Facts:
χ(bafus, bruron); χ(bafus, draskek); χ(bafus, grasus); χ(beflen, sutrul); χ(beflen, sidror); χ(beris, stupluk)
χ(beris, gudrom); χ(beve, mivi); χ(braklabro, mivi); χ(brakoskar, drotis); χ(brakoskar, gudrom); χ(brakoskar, miskon)
χ(brenave, liflu); χ(broplos, regan); χ(broplos, lerem); χ(bruron, grasus); χ(dakik, mivi); χ(datrik, zokik)
χ(datrik, flupu); χ(dedral, lesku); χ(dedral, librer); χ(dedral, klozos); χ(denol, mivi); χ(dibem, miskon)
χ(diluvas, stostir); χ(dobu, mivi); χ(dobu, lesku); χ(draskek, librer); χ(draskek, druto); χ(drazer, skove)
χ(dridim, bruron); χ(drotis, lefiso); χ(drufu, sozik); χ(druto, fetri); χ(fatra, siru); χ(fatra, trabi)
χ(fetri, mivi); χ(fetri, librer); χ(flabolol, mivi); χ(flabolol, stostir); χ(flesteskan, mivi); χ(flovom, mivi)
χ(flovom, braklabro); χ(flupu, mivi); χ(flupu, gekan); χ(flupu, gudrom); χ(flupu, lutre); χ(flutom, flupu)
χ(gapel, gudrom); χ(gebre, drufim); χ(gebre, stupluk); χ(gebre, grasus); χ(gekan, mivi); χ(gekan, klozos)
χ(golel, siru); χ(grasus, librer); χ(grepe, mivi); χ(grepe, librer); χ(gridrelun, mivi); χ(grubro, mivi)
χ(gubremel, bruron); χ(gubremel, miskon); χ(gubremel, sofler); χ(gudrom, mivi); χ(gutros, stupluk); χ(gutros, bruron)
χ(gutros, gudrom); χ(klafas, gekan); χ(klafas, lobron); χ(klafas, mugar); χ(klafas, risis); χ(klafas, stostir)
χ(klozos, miskon); χ(koske, mivi); χ(kuflu, skotru); χ(kuflu, gekan); χ(kuflu, lutre); χ(lefiso, gudrom)
χ(lesku, mivi); χ(lesku, gudrom); χ(lidrom, skotru); χ(lidrom, librer); χ(liflu, beris); χ(liflu, grasus)
χ(lutre, fetri); χ(lutre, miskon); χ(miskon, fetri); χ(mistok, bruron); χ(mistok, trakos); χ(mistok, miskon)
χ(mugar, mivi); χ(mustemil, lokli); χ(muvetre, mugar); χ(nibrom, lokli); χ(nibrom, dakik); χ(nibrom, stostir)
χ(nokon, mivi); χ(nokon, fetri); χ(nopor, trebo); χ(nopor, gutros); χ(papligo, sodrim); χ(papligo, tagetis)
χ(plestum, siru); χ(pliplipe, moros); χ(plirok, stostir); χ(plusok, zastuzel); χ(plusok, plirok); χ(pubro, mustemil)
χ(pubro, tagetis); χ(pubro, nokon); χ(ratraman, bruron); χ(ratraman, nokon); χ(ravul, suvu); χ(ravul, stostir)
χ(razem, trobrus); χ(razem, bruron); χ(razem, klozos); χ(razem, stostir); χ(regan, mivi); χ(ribrul, beris)
χ(ribrul, brisan); χ(ribrul, stostir); χ(riflin, gubremel); χ(riflin, bruron); χ(riflin, tagetis); χ(riflin, skepeplak)
χ(riflin, nokon); χ(risis, gudrom); χ(risis, klozos); χ(sazun, mivi); χ(sebri, drufim); χ(siru, mivi)
χ(siru, fetri); χ(siru, gudrom); χ(skepeplak, mivi); χ(skepeplak, grasus); χ(skidruk, braklabro); χ(skotru, mivi)
χ(skupi, miskon); χ(skupi, zata); χ(stimes, mivi); χ(stimes, librer); χ(stinason, druto); χ(stinason, pleflo)
χ(stipam, lesku); χ(stipam, gudrom); χ(stipam, grepe); χ(stostir, mivi); χ(stupluk, fetri); χ(stupluk, librer)
χ(stupluk, grasus); χ(sutrul, mivi); χ(suvu, skotru); χ(tagetis, mivi); χ(tagetis, gudrom); χ(tagetis, grepe)
χ(taklen, trebo); χ(taklen, koske); χ(talis, skotru); χ(tedir, mivi); χ(tedir, zastuzel); χ(tedir, lutre)
χ(tesus, zifik); χ(timim, mivi); χ(timim, pleflo); χ(totro, librer); χ(totro, gebre); χ(totro, lerem)
χ(totro, stostir); χ(trabi, miskon); χ(trakos, bruron); χ(trakos, gudrom); χ(traskar, trabi); χ(traskar, flovom)
χ(tratin, mugar); χ(trebo, grepe); χ(treli, librer); χ(trobrus, talis); χ(trobrus, mistok); χ(vanal, mivi)
χ(vanal, klozos); χ(vanal, regan); χ(vatrutre, kloplostul); χ(vatrutre, beris); χ(viplen, totro); χ(visur, skotru)
χ(visur, fetri); χ(visur, siru); χ(visur, klozos); χ(visur, klafas); χ(voplar, librer); χ(voplar, gudrom)
χ(zagafur, sazun); χ(zata, zoklo); χ(zata, stinason); χ(zata, tagetis); χ(zifik, ratraman); χ(zifik, siru)
χ(zokik, mivi); χ(zoklo, lidrom); χ(zonitror, mivi); χ(zonitror, nopor); χ(zonitror, librer); χ(zonitror, grasus)
Δ(bafus, vati); Δ(barom, plizifam); Δ(beflen, vanal); Δ(bepos, kefa); Δ(beris, siru); Δ(beve, gridrelun)
Δ(bopemok, tratin); Δ(brakas, punul); Δ(braklabro, beris); Δ(brakoskar, tedir); Δ(brenave, razem); Δ(bribruk, plipu)
Δ(brimu, klozos); Δ(brisan, flupu); Δ(broplos, sebri); Δ(bruron, koske); Δ(dakik, nopor); Δ(datrik, skidruk)
Δ(dedolon, dridim); Δ(dedral, skupi); Δ(denol, katri); Δ(deskur, liflu); Δ(dibem, muvetre); Δ(diluvas, timim)
Δ(dobu, stostir); Δ(dozom, flebe); Δ(draskek, fadar); Δ(drekem, plirok); Δ(dridim, stupluk); Δ(drotis, gafik)
Δ(drufu, duzok); Δ(dumu, pegre); Δ(fatra, gekan); Δ(fava, lutre); Δ(feru, seklol); Δ(flabolol, gapel)
Δ(flebe, movel); Δ(flesteskan, stusker); Δ(flovom, sazun); Δ(flupu, broplos); Δ(flutom, brakas); Δ(fomuste, ravul)
Δ(fonis, tagetis); Δ(gafik, beve); Δ(gapel, deskur); Δ(gebre, pliplipe); Δ(gitok, grupebrin); Δ(golel, bafus)
Δ(grasus, lobron); Δ(gridrelun, denol); Δ(grofle, dakik); Δ(grupebrin, skotru); Δ(gubremel, brakoskar); Δ(gudrom, librer)
Δ(katri, skove); Δ(kefa, brimu); Δ(klafas, ribrul); Δ(kledrin, vedir); Δ(klozos, rosti); Δ(kluflos, lerem)
Δ(koske, fonis); Δ(kuflu, pleflo); Δ(librer, tesus); Δ(lidrom, fava); Δ(liflu, flutom); Δ(lobron, zata)
Δ(lokli, grasus); Δ(mistok, zastuzel); Δ(movel, gitok); Δ(mugar, klafas); Δ(mustemil, mugar); Δ(muvetre, bopemok)
Δ(neklu, stibi); Δ(nokon, plusok); Δ(nopor, zagafur); Δ(nustor, sozik); Δ(papligo, kluflos); Δ(pegre, plestum)
Δ(pledru, barom); Δ(pleflo, vusko); Δ(plestum, voplar); Δ(pliplipe, dibem); Δ(plipu, bepos); Δ(plusok, kledrin)
Δ(podro, dobu); Δ(pubro, rugri); Δ(punul, draskek); Δ(ravul, trolun); Δ(razem, pledru); Δ(regan, trobrus)
Δ(ribrul, trofogrok); Δ(riflin, skila); Δ(rosti, dedolon); Δ(rugri, gudrom); Δ(sazun, zoklo); Δ(seklol, kuflu)
Δ(sepus, flovom); Δ(siru, miskon); Δ(skepeplak, trabi); Δ(skidruk, ziklun); Δ(skila, moros); Δ(skotru, zonitror)
Δ(skove, mistok); Δ(sodrim, flokar); Δ(sofler, tede); Δ(sovo, bribruk); Δ(sozik, gebre); Δ(stibi, skepeplak)
Δ(stimes, drufu); Δ(stinason, zokik); Δ(stipam, kloplostul); Δ(stostir, drazer); Δ(suvu, golel); Δ(tagetis, neklu)
Δ(talis, bruron); Δ(tede, ratraman); Δ(tedir, sofler); Δ(tesus, sovo); Δ(timim, stinason); Δ(totro, drotis)
Δ(trabi, dumu); Δ(trakos, sepus); Δ(traskar, visur); Δ(tratin, trofik); Δ(trobrus, brenave); Δ(trofik, stimes)
Δ(trofogrok, drekem); Δ(trolun, podro); Δ(trudi, trakos); Δ(vanal, vatrutre); Δ(vati, grepe); Δ(vedir, beflen)
Δ(viplen, regan); Δ(visur, dozom); Δ(vusko, nustor); Δ(zagafur, lokli); Δ(zastuzel, sodrim); Δ(zata, suvu)
Δ(zifik, taklen); Δ(zoklo, fomuste); Δ(zonitror, datrik)

Known rows:
[ 10  10   3  13 -23 -13  26  10  16  39  26  26 -17  25 -16   8 -45 -17
  34 -13 -18  14   0  -7   8 -26  29]: kefa
[ -9   6  -2 -10   8   3  -5 -10 -10   8   6  -4  11  -3  -6 -16  11  12
  -5  -3  11   2  11  -2  -8   0  -3]: flupu
[ -2  -1 -24  -9  11  10 -24  -9  26  19  -7 -13 -13  14  18 -18  21  12
 -14  28 -21  17   4  -1 -14   5 -18]: talis
[  4  -1  -8  -1 -27 -14  -3  25  24  36  25  38 -22  24 -25  23 -45 -22
  35 -21 -17  15   6   2  -5 -33  29]: rosti
[-17   6 -21 -11  -1   9   5  22  24 -32 -20 -15  -3  12   6  10 -11  -2
   1   8   1 -16   8   8 -14  20 -14]: grasus
[  8   9  22   5   2  -9  -3  16   8 -20 -12   8  -7  -2   6   5  -7  -4
  -1  -7 -20  11 -16   4  -5  17 -21]: skove
[ 12 -41  33  17 -25  -7 -22 -17 -25  34   6 -15   6 -12 -28  24  29 -13
  -8  14  -3 -33 -29 -41  19  27 -20]: vusko
[-13  11 -11  -6   8   0 -15 -16  -7  12  -9  -9   7 -12  -5 -12   9   8
 -12  -6   7   4  14 -23   1  -7  14]: klafas
[  7   8   9   9   6  -8 -10  16   6 -15  -7   7  -8  -7   7   4  -5   3
  -9  -8 -15  12 -11   6   1  11 -18]: grupebrin
[  7   9   7   9   3  -7 -11  12   6 -11  -9  11 -12  -8   5   5  -9  -1
  -5  -6 -19  13  -8   6   0  11 -13]: katri
[-12 -16 -24  -8 -27 -12  22  24  22  35  22  33 -23  25 -13  16 -23 -24
  31 -20   6  15  11   6  -6 -36  25]: dridim
[  8   5  -1  -2   8   3 -22   9  26   3  -1  12 -24   3  16  -4  10   5
 -12  17 -24  16 -17   9  -4  12 -23]: fonis
[-29   4  -4   2   3 -11  32  16 -22 -24 -17  -5  16 -20   3 -20  -8  10
   1 -20   8   9  15   8   2  14 -13]: plestum
[  4 -40  37   4 -29  -5 -21  -6 -26  34   5 -24  22   0 -27  24  23 -15
   9  28  15 -33 -20 -19   4  19 -19]: pleflo
[  6  10  20  12  -3 -10   6  14 -14 -13  -9  16  -1 -10   6  14   1  -9
  10 -18 -11  12 -11   9   6   3  -5]: fadar
[  8   5  18  12  -1 -14  10   8  -9  -7  -5   8  -4  -3   4  12  -1  -9
   7 -13 -10   9 -11   2   8   4   0]: stusker
[  8   5  21  13   0  -9   5  13 -13  -9 -10  12  -4  -5   4  13  -5 -13
   7 -16 -12  13 -13   5   6   2  -7]: plizifam
[-26  -6  29 -15  -3  -3   4  20  21 -29  -3 -20  21  25 -21   0 -25 -14
  36  27   7 -20 -11   6 -17  12  -6]: mivi

Rows:
No name comes twice in this set of rows, the named rows included.
[  9 -38  -1  -8 -22  17 -21 -30 -26  26   1 -16  -1   4 -26  26  27 -20
 -11  -2  22 -32  -9 -19  17  18  18] => gebre
[-26   9  -2  -1   0 -11  25  17 -14 -23 -15  -7   8 -13   6 -21   2   1
   6 -10  -4  12   8   9 -11  20 -21] => trabi
[-25  -1   9  -9   4 -11  -6  14   6 -23 -18 -14  15   9   4 -11   0  -7
   3  13   1   4   6   4 -13   2  -9] => skotru
[  1  -4  14 -10   2   4 -14  -4  20   3  16  -9  17  11 -14  -8  -7  12
  -6  17   2   0   6   2 -14  20   2] => braklabro
[  5   6 -21  -5  11  15 -16 -22  21  22  17  -3  -3 -11   2 -19  10  22
 -15  17  -3  12  12   5 -12  21 -13] => traskar
[  2  -9   9  -6  -2   2   1   2 -16  -3  10  13  14 -14   2   0   2   6
   6 -16  21   5  12   5  14 -24  10] => taklen
[ -2   5 -17  -8   6  11   6   6  16  13   1  -3 -19  -1   4 -20  16   6
 -11   1 -10  10   9   6 -12  18 -17] => drotis
[  0 -12 -16  -3  -1   1   9  13  -6   7 -11  -3   5  -3  16   3  16  -8
   3   4   9  -3  12   7   5  -5   5] => draskek
[ -3   9 -13  -8   3   7 -13  12  26   6 -15 -10  -7  23  -6  16   3  -4
 -11  11  -9 -19   0  -2  -3  13   7] => brisan
[-10  -8 -15  -6   7   0   4  19  -3 -23 -15  -8  12 -19  16 -11   0   6
  -4  -1  14   7  11   8   1  -3  -9] => skepeplak
[ -2   9 -21  -1   8   9 -15  -1   0  10 -11   0   3  -7   5   9  13  -2
  -9 -12   6  -7  13 -15  22 -17  12] => ribrul

The same elements again, as new rows of numbers:
Known rows:
[ 3  1  1 -6 -4  1  1  3 -6 -8  5  4  5 -2  5 -3  1 -7  4 -4  1  1 -3  6
 -2 -1  1 -3]: drufim
[ 17   4  10 -10   5   8   0  -5 -13 -15   9  -3   1  -2   5   7   5 -13
   6   1 -12   6   6   5  13  -4  10   6]: trudi
[ 17  15  11  -9  30   6   2  20   7  -1   7 -18  -4 -19   5  -7  -3   2
 -10  10 -12   2   7  -6  17 -13  13   0]: mustemil
[ -1   0   3  -5  -6   1  -4   6   6  -5   4  13  11  -4   1  -1   4 -15
   8 -11   8   5  -2   5  -2  -6  -1   2]: pegre
[ -4   9  -3  -2   0   2  -9  -5  -5  -4  10  -5  -5  -3   0   8  -2   5
 -11  -2   8   2   2  -5   5  -5 -10   7]: drotis
[  7  -4   2   6   8  -2   6  -3  10  10 -10   1  -6   0  -2   3   1  -1
  -6  -7   4  -9   4  -5  -5  -5   6   2]: timim
[ 11  -9  12   3   2   8  -3  -3   5  -4 -21 -32  -5 -13  24  24 -14   0
  -7  15  25  28   4   0  -2 -10 -39   4]: stipam
[  0   4   0  16   6  -2   0 -13   0 -18  17  17  -7   7 -16   5  -2 -10
  -4  15 -21   9  -9 -19  11   6  27  20]: dedral
[  5 -15  -2  23   3  -5   6   4  -7 -19  -2  -1   7  -2   5  -9  -2 -10
   1   9  11  18 -11  -4   3  -4   3  -9]: librer
[ -1 -11   1  44 -13   1  -6   3   8 -20  -3   3  -8   9   6 -11  -8  11
   7  11  -8  11 -15 -15   8  -2  16   0]: grasus
[  2  -3  -8  -8  -3   0   3  -8 -29  -4   3  -5   6   7   2  -5   6  -4
   6   4  -1  -2   4  13   3   8  -6  -9]: brakas
[-32  16  -3 -10   9   1  11  24  17  20  10   2   8 -15  -6 -16 -12  17
 -21   5   7 -10   2  -6  14 -14  14 -30]: plirok
[-4  9 -2 -3  0  4 -5 -5 -7  0  4 -5  0  0 -2  2  0  8 -7 -1  0  0  5 -2
 11 -4 -5 -1]: plusok
[-14  12   7   1  -8 -17  -5  12  19   1   3 -18  10  -3 -11  13   3  -5
   5 -14  -3   4   4 -10   5  10  -9   7]: trabi
[  8  -2  -1  -5   0  -3  10   3  -5 -10  -5   2   8  -8   7  -5  -2 -10
   2   2   7   3  -8   5  -6   2  -6  -3]: bepos
[-14  -1  -6  -5 -17   0  -6   2  -7  -4   9  12   6   4   3  -2   3   2
   3 -16  14  -1  -4   8  -9  -1  -8  -7]: stusker
[  4 -14   5   4  17  -5 -17   3  21  23 -16  -3   3   0 -10   5  10 -10
   5   0  12  14  12   4  -7  -3 -23  11]: siru
[ 24 -11  16  10  13   2   2 -16  15  20 -31  -9   3  -3  -3   9   9 -22
   4 -10   5  -1  20   0   8 -16   1  12]: braklabro

Rows:
No name comes twice in this set of rows, the named rows included.
[  9   0   3   2  10   7  18 -34 -21  12 -16 -17  -3   4  -5  12   1  -4
 -12  10  -7  -7  18  -4  22  -1   8  -2] => flabolol
[  1 -12   1  25  -4   2  -8  -5  -1   3  -7  -6  -6  10   1  -6   2   7
   3  -2   0  -4   4  -5   5  -7   8  -3] => zonitror
[-26  12 -13   0 -12 -18   0   3  11   0  20  16  -1   8 -23   1  -1   1
  -1  -7 -14 -13 -12 -11  -9  23  15   9] => skupi
[ 14  -8  15  19  14  17  -8   0  -8  -7  -9 -17  -4  10  10   2   4  28
   8  10  -9  33   8   1  25  -7  -9  -5] => lidrom
[ -5   9 -17   2 -13 -10  -5  13  12  10 -12   0   2 -11  -1 -27  -8   4
   1   4  -3 -26 -11   2 -11   6  -9   3] => ratraman
[-14  12   2  -2 -14   5   6  -5   4   0   2  -4  -5   1   3   6 -11  16
  -4   6 -11  -7  -1  -5   9   5   5  -3] => razem
[ -5   1  -4  -3   8 -15   0   7   8   3   2 -15   0 -11  -7   3  -8 -15
  -7  20   0   1  -2  -7  -7  12  -8   6] => brakoskar
[ -6 -11  -1  29   2  -1  -6   3   0  -8   2  -2   1   5  -2  -8  -1   6
  -1  10   3  16  -5 -10  12  -5   5  -4] => treli
[ -3 -11  -5   9   3  -7   5  -1  15  23 -14   9  -8   5  -7  -2   3   5
  -7 -15  13 -21   2  -3 -21  -3   7  -6] => zokik
[  9  -2  -4   5  15  -9  13  -2   6   9 -13  -1  -2  -7  -8  -5  -1  -7
  -9   4   2 -10  -1  -6  -6   2   4   3] => tedir
[-14  -1   3   4   2   6  14 -19   5  23  -9   5  -4   7 -11  11  -2   5
 -15  -7   3 -17  14  -7   8 -10  21 -12] => stostir
[-20   4 -12  -1  -8   0 -12   5  -3   8   6   2   1   2  -4  -9   0  17
  -5  -6   9  -7  -1   2  -3  -1 -11  -8] => vatrutre
[  0   1 -11  10 -10   3  -9 -12 -20   3  -7 -14  -1   5   3 -14  -2   8
   3  14 -10 -10   5   5  14   5  -8  -1] => liflu

